Below are the code and all the weights of a small trained network. Each question names an input and a class and asks about switching units off, where a switched-off unit gives its printed mean instead of its output.

import numpy as np


def w(rows, s, z=0):
    codes = np.array(rows[::2]) - 128.0
    scale = np.full(codes.shape[1], s)
    scale[-1] = z or s
    return codes * scale


def f(y):
    return y / 2 * (1 + np.tanh(0.7978845608 * (y + 0.044715 * y**3)))


def log_softmax(a):
    a = a - a.max(-1, keepdims=True)
    return a - np.log(np.exp(a).sum(-1, keepdims=True))


def net(x, mask):
    res = np.array(x, float).reshape(1, 6) / 4 @ E
    y = f(res @ A[0][:, :-1].T + A[0][:, -1])
    res = res + np.where(mask, y, B[0][:, -1]) @ B[0][:, :-1]
    return log_softmax(res[-1] @ U[:, :-1].T + U[:, -1])


A, B = {}, {}
E = w([
[160,72,147,193,161,93,78,62,235,141,98,157],'x0',
[97,73,200,48,148,185,123,185,191,106,229,169],'x1',
[153,161,59,187,34,149,157,131,202,123,214,125],'x2',
[183,122,194,137,121,98,146,185,140,255,161,47],'x3',
[119,77,132,196,180,154,232,143,154,57,93,34],'x4',
[189,111,175,79,42,181,87,98,118,67,96,49],'x5',
],0.0095)
A[0] = w([
[130,193,121,70,122,123,89,59,150,103,138,199,123],'neuron 0',
[82,89,67,105,141,122,155,99,124,19,107,192,158],'neuron 1',
[129,43,153,61,142,217,71,194,188,91,181,159,54],'neuron 2',
[195,204,185,103,121,106,108,120,138,188,142,153,86],'neuron 3',
[119,175,137,153,115,202,162,186,35,124,129,141,34],'neuron 4',
[109,210,108,44,87,123,117,140,44,151,182,147,117],'neuron 5',
[68,202,94,78,125,127,129,139,66,127,193,90,113],'neuron 6',
[123,167,103,146,22,114,96,150,190,130,186,156,99],'neuron 7',
[162,79,124,124,118,102,46,64,157,176,141,184,109],'neuron 8',
[74,183,75,140,179,83,107,163,108,184,149,228,146],'neuron 9',
[176,128,152,133,126,89,194,170,117,221,148,65,148],'neuron 10',
[158,124,189,118,138,115,115,167,170,209,162,65,135],'neuron 11',
[145,39,163,192,136,94,114,40,199,121,124,160,37],'neuron 12',
[166,145,156,121,63,171,92,112,100,97,66,80,93],'neuron 13',
[142,36,148,189,185,156,255,120,171,49,107,55,167],'neuron 14',
[155,96,136,115,114,218,89,125,126,53,110,57,151],'neuron 15',
[96,146,77,132,109,161,121,62,112,54,132,188,116],'neuron 16',
[110,110,214,97,169,216,105,185,198,108,229,155,68],'neuron 17',
[186,112,152,101,61,176,38,109,106,127,113,110,78],'neuron 18',
[84,104,101,121,119,172,114,122,139,82,110,171,28],'neuron 19',
[87,124,119,120,112,152,208,175,54,105,149,82,113],'neuron 20',
[184,202,81,178,59,178,163,106,180,118,188,144,147],'neuron 21',
[173,33,130,177,157,122,103,76,167,143,113,133,64],'neuron 22',
[119,105,203,53,204,113,43,107,54,152,59,153,255],'neuron 23',
[82,144,129,211,221,127,205,179,130,125,141,149,132],'neuron 24',
[173,204,80,221,85,100,87,84,74,154,30,92,129],'neuron 25',
],0.0094,0.004)
B[0] = w([
[43,118,75,68,81,48,171,128,90,113,124,76,192],'neuron 0',
[129,54,59,133,109,103,81,227,82,154,108,76,220],'neuron 1',
[184,118,27,159,188,161,197,49,76,102,138,178,225],'neuron 2',
[113,121,66,78,62,37,159,135,73,109,91,72,176],'neuron 3',
[129,144,214,184,210,67,43,74,127,74,157,116,163],'neuron 4',
[117,205,159,93,133,56,57,70,112,106,194,75,201],'neuron 5',
[118,135,148,189,161,90,53,95,96,106,190,140,178],'neuron 6',
[189,95,166,29,182,187,119,137,206,143,70,99,196],'neuron 7',
[36,194,179,102,101,12,97,58,131,45,227,82,193],'neuron 8',
[182,92,101,167,82,92,111,104,209,255,129,198,213],'neuron 9',
[98,45,65,136,90,114,91,211,75,103,66,123,205],'neuron 10',
[73,40,40,155,107,65,100,179,66,116,117,69,204],'neuron 11',
[108,153,225,213,181,76,44,76,103,54,227,86,199],'neuron 12',
[187,66,131,168,54,140,90,67,153,173,121,217,187],'neuron 13',
[131,246,78,3,48,44,124,111,160,137,182,109,254],'neuron 14',
[112,81,97,136,85,110,77,116,185,189,129,223,202],'neuron 15',
[119,38,97,119,95,92,114,214,80,121,87,85,204],'neuron 16',
[164,119,33,139,228,69,190,60,40,133,80,159,231],'neuron 17',
[129,75,104,192,46,118,84,98,175,190,155,218,192],'neuron 18',
[87,71,86,176,111,99,148,207,70,74,148,75,165],'neuron 19',
[98,168,169,172,179,106,5,61,150,64,167,87,181],'neuron 20',
[204,89,177,76,204,214,77,127,177,138,53,73,212],'neuron 21',
[153,112,167,188,184,78,17,162,107,79,160,95,183],'neuron 22',
[194,81,124,31,201,191,99,134,226,134,66,80,254],'neuron 23',
[177,89,109,117,59,146,98,55,179,223,119,173,201],'neuron 24',
[212,157,29,131,208,109,222,52,33,66,91,171,231],'neuron 25',
],0.0079,0.016)
U = w([
[114,149,176,191,181,94,51,100,121,80,192,112,135],'0',
[182,147,68,158,195,126,217,83,57,100,92,186,99],'1',
[105,59,87,151,79,105,113,236,68,127,88,79,79],'2',
[118,190,104,40,70,80,127,105,147,125,169,105,198],'3',
[158,79,114,183,77,122,93,102,196,208,139,240,88],'4',
[191,97,145,61,211,184,100,144,217,123,56,62,74],'5',
[129,140,100,90,123,165,118,109,152,164,99,115,188],'6',
[33,245,247,233,23,232,239,220,157,138,178,103,1],'7',
],0.011,0.009)

Each question gives the input, the list of numbers given to net, and the class t.
The units are the neurons (one row each of A and B). Each row of codes is followed by its name. A weight is (code - 128) times the scale printed after its matrix; where a second scale follows, it is the last column's (A, B and U).
mask holds one flag per neuron, in row order. A switched-off neuron (its flag False) gives its mean, the last column of its row in B, instead of its output. The means were averaged over made-up inputs and are rounded, as every weight is.
A unit's drop is (log p(t) with every unit on - log p(t) with that unit switched off) / (log p(t) with every unit on - log p(t) with every unit switched off).
unit that matters most: the unit with the biggest drop
top k neurons: the k neurons with the biggest drops, biggest first
drop when u is switched off: that unit's drop, to one decimal
input [-2,0,4,6,1,3], class 2: unit that matters most	neuron 23
input [-2,-6,2,7,-4,0], class 2: top 4 neurons	neuron 10; neuron 2; neuron 17; neuron 11
input [7,-2,8,-2,-7,1], class 5: top 2 neurons	neuron 7; neuron 21
input [-1,-5,7,4,-4,7], class 4: top 2 neurons	neuron 18; neuron 13
input [7,7,3,-2,-1,5], class 0: top 3 neurons	neuron 12; neuron 25; neuron 8
input [5,8,6,7,0,-7], class 1: top 2 neurons	neuron 17; neuron 2
input [1,2,6,6,-6,7], class 4: top 2 neurons	neuron 18; neuron 14
input [-7,8,-8,-3,-2,0], class 1: top 3 neurons	neuron 2; neuron 17; neuron 21
input [-4,0,-8,-5,1,8], class 4: top 4 neurons	neuron 15; neuron 13; neuron 18; neuron 21
input [-2,3,4,-7,7,7], class 2: top 3 neurons	neuron 1; neuron 16; neuron 19
input [-1,0,-3,8,-7,-4], class 2: top 2 neurons	neuron 10; neuron 11
input [-2,-6,5,3,0,2], class 1: top 2 neurons	neuron 25; neuron 23
input [3,-4,3,6,1,0], class 2: top 3 neurons	neuron 10; neuron 2; neuron 17
input [-2,-5,-3,4,5,-6], class 4: unit that matters most	neuron 24
input [5,7,3,-2,-1,2], class 1: drop when neuron 13 is switched off	0.0
input [5,7,-5,2,4,-2], class 1: drop when neuron 17 is switched off	0.6
input [8,0,3,-3,-3,7], class 0: drop when neuron 8 is switched off	0.6
